Here is a tiny trained network, its code and every weight. The questions are about switching its units off for an input and a class, where a switched-off unit gives its printed mean instead of its output.

import numpy as np


def w(rows, s, z=0):
    codes = np.array(rows[::2]) - 128.0
    scale = np.full(codes.shape[1], s)
    scale[-1] = z or s
    return codes * scale


def f(y):
    return np.maximum(y, 0)


def log_softmax(a):
    a = a - a.max(-1, keepdims=True)
    return a - np.log(np.exp(a).sum(-1, keepdims=True))


def net(x, mask):
    res = np.array(x, float).reshape(1, 4) / 4 @ E
    y = f(res @ A[0][:, :-1].T + A[0][:, -1])
    res = res + np.where(mask, y, B[0][:, -1]) @ B[0][:, :-1]
    return log_softmax(res[-1] @ U[:, :-1].T + U[:, -1])


A, B = {}, {}
E = w([
[138,237,31,18],'x0',
[52,234,132,254],'x1',
[149,196,208,66],'x2',
[250,143,87,222],'x3',
],0.0056)
A[0] = w([
[71,146,193,50,211],'N1',
[98,165,134,159,73],'N2',
[112,184,128,155,77],'N3',
[106,197,102,72,240],'N4',
[127,164,201,105,173],'N5',
[205,164,150,149,119],'N6',
[145,179,6,90,116],'N7',
[115,103,197,174,115],'N8',
[60,108,147,98,135],'N9',
[71,179,152,185,99],'N10',
[107,141,94,99,72],'N11',
[188,61,142,74,135],'N12',
[80,121,144,117,116],'N13',
[181,65,154,60,80],'N14',
[133,67,156,183,188],'N15',
[98,165,132,161,73],'N16',
[159,102,38,160,252],'N17',
[144,64,128,94,55],'N18',
[84,104,129,111,117],'N19',
[94,187,152,171,78],'N20',
[124,68,193,164,100],'N21',
[35,110,147,79,166],'N22',
[130,235,66,120,95],'N23',
[123,187,166,145,109],'N24',
[199,126,187,90,110],'N25',
[93,147,116,158,101],'N26',
[130,180,156,138,142],'N27',
[186,111,128,172,119],'N28',
[148,49,131,83,38],'N29',
[181,111,78,158,244],'N30',
[188,116,132,122,100],'N31',
[126,76,63,159,228],'N32',
[117,89,79,145,121],'N33',
[175,153,119,152,145],'N34',
[78,155,142,176,64],'N35',
[144,68,199,171,139],'N36',
[142,146,194,82,196],'N37',
[86,142,163,108,123],'N38',
[102,160,133,156,72],'N39',
],0.012,0.0048)
B[0] = w([
[47,125,110,199,253],'N1',
[174,65,28,66,161],'N2',
[147,112,41,80,164],'N3',
[24,104,182,118,246],'N4',
[12,80,125,169,198],'N5',
[31,231,91,180,184],'N6',
[6,222,250,17,231],'N7',
[32,165,168,41,202],'N8',
[78,203,82,216,190],'N9',
[113,108,40,36,205],'N10',
[117,231,100,45,151],'N11',
[94,98,42,93,215],'N12',
[90,193,106,191,163],'N13',
[130,103,15,82,202],'N14',
[37,155,168,78,235],'N15',
[192,64,22,62,163],'N16',
[9,104,106,177,254],'N17',
[183,144,24,92,164],'N18',
[101,230,53,183,160],'N19',
[147,79,3,54,184],'N20',
[48,231,189,11,203],'N21',
[52,196,91,197,223],'N22',
[32,125,132,49,215],'N23',
[104,56,27,143,170],'N24',
[112,97,30,139,183],'N25',
[112,86,62,94,162],'N26',
[96,55,65,142,171],'N27',
[83,201,124,139,193],'N28',
[168,131,31,89,174],'N29',
[10,138,100,169,242],'N30',
[87,158,46,141,163],'N31',
[27,79,114,162,230],'N32',
[31,84,77,127,168],'N33',
[54,200,78,233,182],'N34',
[140,130,24,42,176],'N35',
[32,203,183,33,224],'N36',
[17,81,92,191,207],'N37',
[75,133,86,201,173],'N38',
[129,99,68,72,156],'N39',
],0.0057,0.0073)
U = w([
[90,168,164,56,169],'0',
[102,168,88,169,189],'1',
[89,93,102,142,206],'2',
[138,79,39,86,92],'3',
[113,94,155,137,165],'4',
[191,77,148,168,4],'5',
[229,113,254,139,4],'6',
],0.01,0.0049)

Each question gives the input, the list of numbers given to net, and the class t.
The units are the neurons (one row each of A and B). Each row of codes is followed by its name. A weight is (code - 128) times the scale printed after its matrix; where a second scale follows, it is the last column's (A, B and U).
mask holds one flag per neuron, in row order. A switched-off neuron (its flag False) gives its mean, the last column of its row in B, instead of its output. The means were averaged over made-up inputs and are rounded, as every weight is.
A unit's drop is (log p(t) with every unit on - log p(t) with that unit switched off) / (log p(t) with every unit on - log p(t) with every unit switched off).
The circuit of an input: a set's keep is (log p(t) with only the set's units on - log p(t) with every unit switched off) / (log p(t) with every unit on - log p(t) with every unit switched off). Starting from the 12 units with the biggest drops (on a tie, the unit counted first), units are removed one at a time, each time the one whose removal leaves the highest keep (on an exact tie, the one counted first), for as long as the keep stays at least 0.8.
units of the circuit, in order: the units of the circuit, biggest drop first
k most important neurons: the k neurons with the biggest drops, biggest first
drop of u: that unit's drop, to one decimal
input [-7,-8,-4,0], class 3: most important neuron => [N14]
input [6,7,7,0], class 2: units of the circuit, in order => [N24, N27]
input [7,-5,-4,-8], class 1: units of the circuit, in order => [N22, N9]
input [8,-3,-1,8], class 0: 2 most important neurons => [N7, N23]
input [1,-8,-3,-6], class 3: units of the circuit, in order => [N14, N29]
input [-8,8,-2,-3], class 0: units of the circuit, in order => [N21, N8]
input [4,-6,-5,-8], class 1: units of the circuit, in order => [N22, N9, N19]
input [-6,-6,-4,3], class 0: units of the circuit, in order => [N36, N21]
input [7,-5,2,-8], class 1: 2 most important neurons => [N1, N22]
input [8,8,-4,-3], class 0: 3 most important neurons => [N7, N23, N4]
input [-8,-8,0,7], class 0: 2 most important neurons => [N36, N21]
input [-7,7,-4,0], class 0: drop of N8 => 0.2
input [8,-2,-1,3], class 0: drop of N7 => 0.4
input [8,-6,-1,3], class 0: drop of N7 => 1.6
